Here is a tiny trained network, its code and every weight. The questions are about switching its units off for an input and a target symbol, where a switched-off unit gives its printed mean instead of its output.

import numpy as np


def w(rows, s, z=0):
    codes = np.array(rows[::2]) - 128.0
    scale = np.full(codes.shape[1], s)
    scale[-1] = z or s
    return codes * scale


def norm(h):
    return h / np.sqrt((h * h).mean(-1, keepdims=True) + 1e-5)


def softmax(a):
    e = np.exp(a - a.max(-1, keepdims=True))
    return e / e.sum(-1, keepdims=True)


def log_softmax(a):
    a = a - a.max(-1, keepdims=True)
    return a - np.log(np.exp(a).sum(-1, keepdims=True))


def net(x, mask):
    ids = ['ΓΔΘΛΨαβεμξπτω'.index(c) for c in x.split()]
    T = len(ids)
    res = E[ids] + P[:T]
    u = 0
    for l in range(3):
        r = norm(res)
        for j in range(2):
            rows = slice(2 * j, 2 * j + 2)
            q, k, v = (r @ M[l][rows].T for M in (Q, K, V))
            z = softmax(np.where(np.tri(T) > 0, q @ k.T / 2**0.5, -1e9)) @ v
            o = O[l][rows]
            res = res + np.where(mask[u + j], z, o[:, -1]) @ o[:, :-1]
        u += 2
    return log_softmax(norm(res)[-1] @ U[:, :-1].T + U[:, -1])


Q, K, V, O = {}, {}, {}, {}
E = w([
[85,152,169,110,145,103,1,193,181,66,85,147],'Γ',
[193,179,153,169,209,183,127,229,165,124,96,98],'Δ',
[77,188,207,32,122,165,159,206,157,139,41,78],'Θ',
[104,68,199,63,91,137,129,115,176,101,151,80],'Λ',
[47,192,25,72,189,122,121,29,70,245,114,17],'Ψ',
[159,163,216,137,98,129,156,121,188,153,120,93],'α',
[130,132,166,111,100,165,208,117,112,106,207,91],'β',
[198,140,67,14,137,30,132,158,157,198,140,166],'ε',
[97,216,161,89,97,164,59,122,134,99,145,159],'μ',
[216,113,170,127,132,110,89,110,141,78,160,70],'ξ',
[67,225,130,104,54,229,145,172,222,83,114,95],'π',
[175,220,120,95,101,144,134,147,136,78,184,74],'τ',
[63,144,35,194,82,24,148,170,116,112,155,148],'ω',
],0.0074)
P = w([
[132,195,120,115,82,141,85,139,167,109,159,92],'0',
[108,192,205,102,196,95,166,126,213,101,158,86],'1',
[155,116,93,117,98,138,118,118,130,86,105,107],'2',
[104,120,156,109,90,150,102,216,127,199,210,115],'3',
[106,247,173,104,205,74,170,107,132,98,99,56],'4',
[152,108,111,120,95,127,144,109,64,90,74,113],'5',
[107,102,152,108,145,122,71,217,109,203,247,126],'6',
],0.011)
Q[0] = w([
[122,66,64,158,89,136,53,153,138,197,116,160],'L0H1',
[121,119,48,142,164,131,187,4,217,49,23,200],'L0H1',
[194,26,78,215,131,160,154,61,149,135,151,227],'L0H2',
[113,156,131,78,6,205,41,200,91,231,61,136],'L0H2',
],0.02)
K[0] = w([
[94,147,151,142,160,116,140,141,194,164,203,102],'L0H1',
[150,137,185,143,92,236,105,127,212,60,141,101],'L0H1',
[142,126,129,157,105,56,150,147,214,190,238,96],'L0H2',
[250,106,97,87,73,58,154,114,70,127,63,186],'L0H2',
],0.024)
V[0] = w([
[145,129,81,76,109,7,129,181,132,137,111,151],'L0H1',
[74,106,135,222,105,99,105,174,135,55,112,108],'L0H1',
[96,133,162,177,133,144,111,129,98,112,154,111],'L0H2',
[151,116,112,120,106,122,125,132,105,127,114,169],'L0H2',
],0.016)
O[0] = w([
[138,83,141,119,51,98,98,221,91,189,112,47,230],'L0H1',
[88,118,135,184,134,163,136,88,2,139,189,74,125],'L0H1',
[61,144,126,136,95,126,93,129,58,108,92,100,49],'L0H2',
[115,121,55,187,76,170,110,128,200,140,145,108,3],'L0H2',
],0.0051,0.0044)
Q[1] = w([
[116,145,153,112,160,94,94,122,154,178,166,120],'L1H1',
[163,194,85,106,133,134,252,99,143,88,78,70],'L1H1',
[132,78,116,115,172,208,116,173,115,189,138,191],'L1H2',
[76,125,142,126,140,129,124,132,153,154,205,109],'L1H2',
],0.029)
K[1] = w([
[130,190,147,105,165,132,157,206,159,163,168,77],'L1H1',
[190,162,93,133,86,159,228,74,83,113,37,102],'L1H1',
[106,149,101,100,253,142,80,133,125,201,153,107],'L1H2',
[110,101,86,80,103,105,143,105,147,188,133,104],'L1H2',
],0.026)
V[1] = w([
[217,171,86,188,55,190,30,133,76,157,133,228],'L1H1',
[118,63,194,76,59,173,76,79,180,99,148,65],'L1H1',
[73,57,110,25,47,57,155,40,174,105,181,78],'L1H2',
[80,159,72,23,233,176,130,118,123,205,51,2],'L1H2',
],0.0097)
O[1] = w([
[199,183,160,109,164,60,155,120,45,201,114,203,69],'L1H1',
[131,57,149,115,223,160,109,115,164,153,55,140,254],'L1H1',
[170,167,144,174,27,116,102,69,147,47,186,132,193],'L1H2',
[145,116,3,86,184,96,166,71,156,130,183,123,137],'L1H2',
],0.0049,0.007)
Q[2] = w([
[103,174,191,117,172,135,150,170,145,151,197,106],'L2H1',
[187,68,100,74,111,209,21,168,69,159,225,189],'L2H1',
[157,126,118,112,132,7,142,139,119,53,11,23],'L2H2',
[141,156,198,104,125,94,129,69,127,154,163,55],'L2H2',
],0.018)
K[2] = w([
[148,101,95,134,136,155,88,159,126,135,185,187],'L2H1',
[91,148,184,137,182,86,58,129,195,183,245,79],'L2H1',
[159,112,94,111,71,143,199,101,63,86,2,117],'L2H2',
[155,141,138,135,79,139,140,54,136,120,134,106],'L2H2',
],0.021)
V[2] = w([
[137,208,85,153,149,186,155,191,127,176,124,145],'L2H1',
[9,144,171,165,107,63,157,96,197,181,120,127],'L2H1',
[162,177,118,133,138,173,151,36,173,175,139,47],'L2H2',
[92,123,203,136,134,40,138,151,215,160,139,71],'L2H2',
],0.014)
O[2] = w([
[184,119,118,213,106,183,91,81,146,28,97,58,68],'L2H1',
[58,238,155,152,193,7,86,189,109,100,144,33,98],'L2H1',
[141,73,73,227,66,84,110,217,31,224,95,151,254],'L2H2',
[105,180,69,153,88,69,212,11,3,114,47,162,234],'L2H2',
],0.0039,0.0082)
U = w([
[119,210,176,93,197,152,69,123,206,143,138,188,160],'Γ',
[161,114,123,204,254,183,158,159,137,149,160,122,196],'Δ',
[106,103,84,36,91,126,139,148,129,89,10,63,10],'Θ',
[95,119,114,216,100,190,64,129,208,68,97,99,220],'Λ',
[82,77,75,181,95,150,131,137,57,178,190,88,211],'Ψ',
[193,29,186,148,136,121,152,101,116,177,96,200,84],'α',
[19,52,145,61,96,158,175,136,143,135,171,192,129],'β',
[156,131,46,123,175,84,156,60,184,160,179,141,254],'ε',
[97,209,154,141,179,68,132,113,68,169,69,157,57],'μ',
[132,103,187,57,166,136,78,111,66,101,140,20,44],'ξ',
[221,150,62,143,71,182,155,62,69,56,145,119,88],'π',
[185,141,137,99,91,79,105,235,192,160,135,119,111],'τ',
[106,188,149,147,52,98,142,132,131,62,223,177,116],'ω',
],0.0099,0.0038)

Each question gives the input, a string of symbols that net reads in full, and the target symbol t.
The units are the heads (2 rows each of Q, K, V and O). Each row of codes is followed by its name. A weight is (code - 128) times the scale printed after its matrix; where a second scale follows, it is the last column's (O and U).
mask holds one flag per head, layer by layer. A switched-off head (its flag False) gives its mean, the last column of its rows in O, instead of its output. The means were averaged over made-up inputs and are rounded, as every weight is.
A unit's drop is (log p(t) with every unit on - log p(t) with that unit switched off) / (log p(t) with every unit on - log p(t) with every unit switched off).
The circuit of an input: a set's keep is (log p(t) with only the set's units on - log p(t) with every unit switched off) / (log p(t) with every unit on - log p(t) with every unit switched off). Starting from all 6 units, units are removed one at a time, each time the one whose removal leaves the highest keep (on an exact tie, the one counted first), for as long as the keep stays at least 0.8.
units of the circuit, in order: the units of the circuit, biggest drop first
most important unit: the unit with the biggest drop
which heads matter: for each layer, one digit per head in row order, 1 if its drop is at least 0.15 and else 0, layers parted by /
drop when u is switched off: that unit's drop, to one decimal
input α π Θ τ μ, target ε: units of the circuit, in order -> L1H2
input α ξ Λ α, target μ: units of the circuit, in order -> L2H2, L2H1
input α α Ψ ξ μ ε, target ε: which heads matter -> 01 / 00 / 00
input α τ ξ α α τ, target τ: which heads matter -> 00 / 00 / 01
input α α ε Λ ξ, target Θ: units of the circuit, in order -> L0H2, L0H1, L2H2
input μ α α μ, target Γ: which heads matter -> 00 / 00 / 01
input Λ Δ τ Δ Θ, target α: which heads matter -> 00 / 00 / 10
input β π Δ Γ, target ξ: which heads matter -> 11 / 00 / 01
input Δ α β α α, target Γ: which heads matter -> 10 / 00 / 01
input Δ ξ Γ ξ ξ, target Ψ: which heads matter -> 10 / 00 / 00
input μ Δ μ τ Δ, target Λ: which heads matter -> 00 / 10 / 00
input α τ ξ, target ξ: units of the circuit, in order -> L0H2, L2H2
input ω α α ε ξ α μ, target τ: which heads matter -> 10 / 00 / 00
input π α Λ α α, target ω: most important unit -> L1H2
input τ τ ξ ξ Λ Δ π, target Λ: which heads matter -> 01 / 00 / 10
input Γ ξ τ τ, target π: which heads matter -> 00 / 00 / 11
input α ξ μ ξ, target α: units of the circuit, in order -> L1H1, L2H1
input Θ ω Ψ μ α, target τ: which heads matter -> 10 / 00 / 01
input ε μ μ τ μ, target Λ: which heads matter -> 00 / 10 / 00
input π Δ α ε μ α α, target τ: units of the circuit, in order -> L0H1
input ξ Ψ ω ξ α, target ξ: units of the circuit, in order -> L0H1, L2H2
input α τ ω π π ξ, target ξ: units of the circuit, in order -> L2H2, L0H2
input μ Ψ α ω ξ Δ, target Δ: units of the circuit, in order -> L2H2, L0H1
input ω Λ α Δ, target Ψ: drop when L0H1 is switched off -> 2.8
input μ ξ μ Λ ε, target Λ: drop when L2H1 is switched off -> 0.1
input β α α ξ ε μ Ψ, target ε: drop when L0H1 is switched off -> 0.1
